-271   390  -176  -141  -322    15   574   310   159    23  -143
 218   117  -342    45    46  -607  -139    14   159   -10   406
 115   304  -202   143   143    81  -127  -499   -69   203   250
 -13    66  -265   122   510   147   -65   100   -33   435   196
  19  -117  -166   153  -151   279   195    28  -217    52   682
-251   225   -43  -269   -79   -14  -317   129  -141   187   214
-162   -64   -78  -242   -68  -107    20  -192  -117    47   160
 -17   -87  -345  -349  -522   241   -71  -223   -98  -255   -10
 -61    86    18    10    96   172  -425  -283  -283    10   409
 -28  -144  -355  -313  -117  -123  -410    21   137  -114   206
   0    37    68  -288     7    13  -265    -5   -22  -101   133
Out: 406

146  428  524  502  328  420   49    5
 67  196  241  250  151  199   37    5
 81  237  291  277  184  234   27    4
 60  173  214  315  136  197  105   15
 29   83  102  162   63   96   60    8
 26   69   79  252   52  108  141   19
 64  176  215  244  137  182   49    6
 57  165  203  298  126  189   98   14
197  560  691  885  431  606  234   29
 40   96  118  210   74  121   85   11
Out: 5

-505   476  -534   -87   -43  -134  -252   -26   -44   -85    31   -27  -277  -115   -20  -364
 -33   353  -223  -204   -95  -459     8    98   -62  -122   146    -4  -248    88   -12  -289
 231   272   121  -367   -76  -594   120   180   -99  -171   192    87  -184   287     6  -120
 290   262   122  -361   -96  -641   151   191   -97  -159   218    71  -192   296     1  -135
 156   298   127  -373   -59  -526    77   162   -98  -161   172   108  -175   277     6  -102
-441   454    31  -390    73   -81  -273    37   -68  -170     3   179  -119   164    23   -23
-558   480   136  -456   122    42  -349    13   -71  -198   -48   234   -70   200    28    65
 -56   352   137  -397     2  -369   -49   121   -90  -169   112   139  -138   259    22   -54
 299   264   116  -361   -94  -641   155   200   -97  -157   210    74  -190   295     8  -136
-708   530   -10  -384   123   122  -423   -35   -61  -170   -84   204   -99   100    26     2
-394   446  -882   101  -150  -302  -132   -27   -23   -46   101  -182  -403  -274   -51  -611
Out: -289

 826  -165  -539   702   720  -753  -756   644
 358   412  -640  -579  -499  -171  -529   152
 808  -239  -804   109   584   594  -195  -386
-249   321   884   820  -699  -401   212  -638
-739    -1   185   578     4   857   726   821
-794  -862  -496  -617  -309   881  -450  -386
-451  -789  -519    24   564  -761   408    96
 629  -427   183  -275   818  -756  -804   431
Out: 152

 520    38  -451  -389   350  -193  -184   618   119  -400
 330    13  -282  -241   208  -116   -24   425   180  -307
 227    33  -252  -153   351   -69  -761   382  -608   105
-466  -215   283   541    90   376  -255   599  -210   202
  54   -26  -122    20   301    42  -696   437  -571   158
-418  -196   260   484    59   336  -146   530  -106   146
Out: -307

  -2    66  -124    96   142   649  -137   -74   -88  -206   208   254  -441   -60
  35   -88   -49    63  -371   312   141    64  -101  -350   351   352  -435   240
  60   281    72  -208   267  -208   285   339    51   317    20   537   292   122
-166  -327  -215  -212  -184   363   -90     9   -26  -204  -421  -229  -181    77
 105   -83   154   -26    96   258  -151   -82   164   235   501   110   135   133
 327   222   245   177   339   463    91   -18  -121  -159   239   443  -102   234
 226   154   331   262    51  -203  -128   281   510   619   306  -218  -580  -192
  36     4   196  -255   298  -362   -59   -54   -18  -294    58   117   -48   -81
-408  -104   104  -227  -211  -348   -54  -170    -8  -102   179   246   432  -402
-428  -146  -125   212    59  -528  -489   -69   -41   140   -72    53  -458    28
 -29  -261     9  -141   184  -312   -41   -25     9   137   309  -155    16    27
Out: 240

  22   160   214  -193   -40   264   141   475   241   816
 -39    18   364    32   280   186   379   790   374   744
 -63    -4   307    71   107   225   311   548   281   585
-108  -102   300   208   104   169   328   440   236   353
-127  -154   434   280   425   106   511   829   395   456
 119   237  -382  -387  -397   -17  -469  -616  -280   -80
-178  -264   429   440   469    33   537   726   342   170
Out: 744
---
[5, 37, 83, 24, 86, 40] 40, 5

[[29, 31, 86, 61],
 [176, 219, 141, 101],
 [205, 133, 136, 145]] 61, 205

[864, 585, 160, 734, 215] 215, 864

[[4544, 5189, 3349, 5490, 1721, 4594, 4867],
 [6767, 6173, 1521, 5932, 4813, 5071, 1599],
 [4194, 6063, 3414, 2640, 8927, 3990, 4783]] 4867, 4194

[631, 917, 291, 516, 211, 465, 317] 317, 631

[3, 52, 18, 36, 93] 93, 3

[7785, 8338, 2178, 8082] 8082, 7785

[275, 960, 178, 329, 365, 583, 597] 597, 275
---
-1.04   0.84  -0.86   0.19  -0.44   1.69 --> 1.69
-13.89    2.29  -15.93   13.93    3.01   -0.57 --> -0.57
-0.05   0.56  -0.91   0.88  -1.12   1.12 --> 1.12
-112.425   122.778  -124.281    63.861  -106.951   117.019 --> 117.019
 1.5  -1.2   0.4   0.9 --> 0.9
-0.17   0.14   0.06  -0.05  -0.09   0.00   0.15 --> 0.15
---
[[429 560 836 545 812]
 [348 607 760 607 800]
 [484 535 198 590  19]]: 429

[[ 42 -37  23   7   2]
 [ 46  -4   2 -30 -20]
 [ 41 -21 -13 -25 -28]]: 42

[[3 5 4 4 4]
 [4 6 5 5 4]
 [6 4 3 8 1]]: 3

[[43 69 63 73 36]
 [59 48 74 33 10]
 [52 13 21 11 31]]: 43

[[6 3 5 4 7 2]
 [1 5 3 0 2 5]
 [4 2 3 4 5 2]]: 6

[[6 8 5 3 2 4]
 [4 6 6 3 5 6]
 [4 9 7 3 4 6]]: 6

[[ 715   37  822 -406]
 [  43 -224 -403 -308]
 [ 121 -368 -712 -309]]: 715

[[ 233 -167 -573  130  -21]
 [ 255  251  637  328  413]
 [ 886  360  472  643  -39]]: 233
---
array([[ 424, -539, -407, -363,  390,  454],
       [-340, -542,  531,  259,  293,  172],
       [ 439, -245,  -40,  394,  313, -641]]) gives 454, 439

[866, 183, 305, -45] gives -45, 866

[ 423, -271, -850,  367,  833,  408, -528] gives -528, 423

[ 757, -182,   94, -373,   46] gives 46, 757

[ -36,  652,  131, -720,   16,  171,  576] gives 576, -36

[-683,  -98, -359, -637] gives -637, -683

array([[-144,  -71, -469,   96,  460],
       [ 306, -144, -321, -163,  138],
       [ 824,  -94, -671,  338,  690]]) gives 460, 824

array([[ 642, -296, -156, -672,  236],
       [ 284,  442,  791, -148,  196],
       [ 750,   23,  350, -772, -211]]) gives 236, 750
---
array([[-104, -102,  809,   56,  574, -115],
       [  28,  -14,  679, -189,  536,  -58],
       [ 187,  178,  585,  -18,  510,  228]]) Answer: 187

array([[ 238,   37, -182,  -34,  -30, -388],
       [-472,  -74,  367,   68,   57,  783],
       [ -81,  -13,   62,   12,   10,  136]]) Answer: -81

array([[-792, -292, -421, -151],
       [ 492,  -73,   34, -230],
       [ 258, -793,  310, -380]]) Answer: 258

array([[ 191,  230,  104, -253, -309, -264, -335],
       [-193, -328,  -60,  100,  -20,  154,  352],
       [ 292,  476,  641,  237,  758,  439,  559]]) Answer: 292

array([[ 557, -570, -547,  648, -631,  638],
       [-565,  579,  555, -656,  639, -646],
       [-566,  580,  557, -651,  635, -641]]) Answer: -566

array([[-803, -128,  426,  855],
       [ 152, -680, -657, -893],
       [-612,  528, -565, -901]]) Answer: -612

array([[ -53, -256,  337, -389,  111],
       [ 193, -131,   89,   84,  660],
       [-223, -223, -231,  307,   18]]) Answer: -223

array([[  55,  789,  104,  -53,  -27],
       [ -23, -790,    6,   46,   35],
       [ -54, -845,   64,  -35, -129]]) Answer: -54

array([[-382,  348,  293,  320, -379],
       [-333,  341,  376,  371, -371],
       [ 677, -554, -558, -560,  570]]) Answer: 677
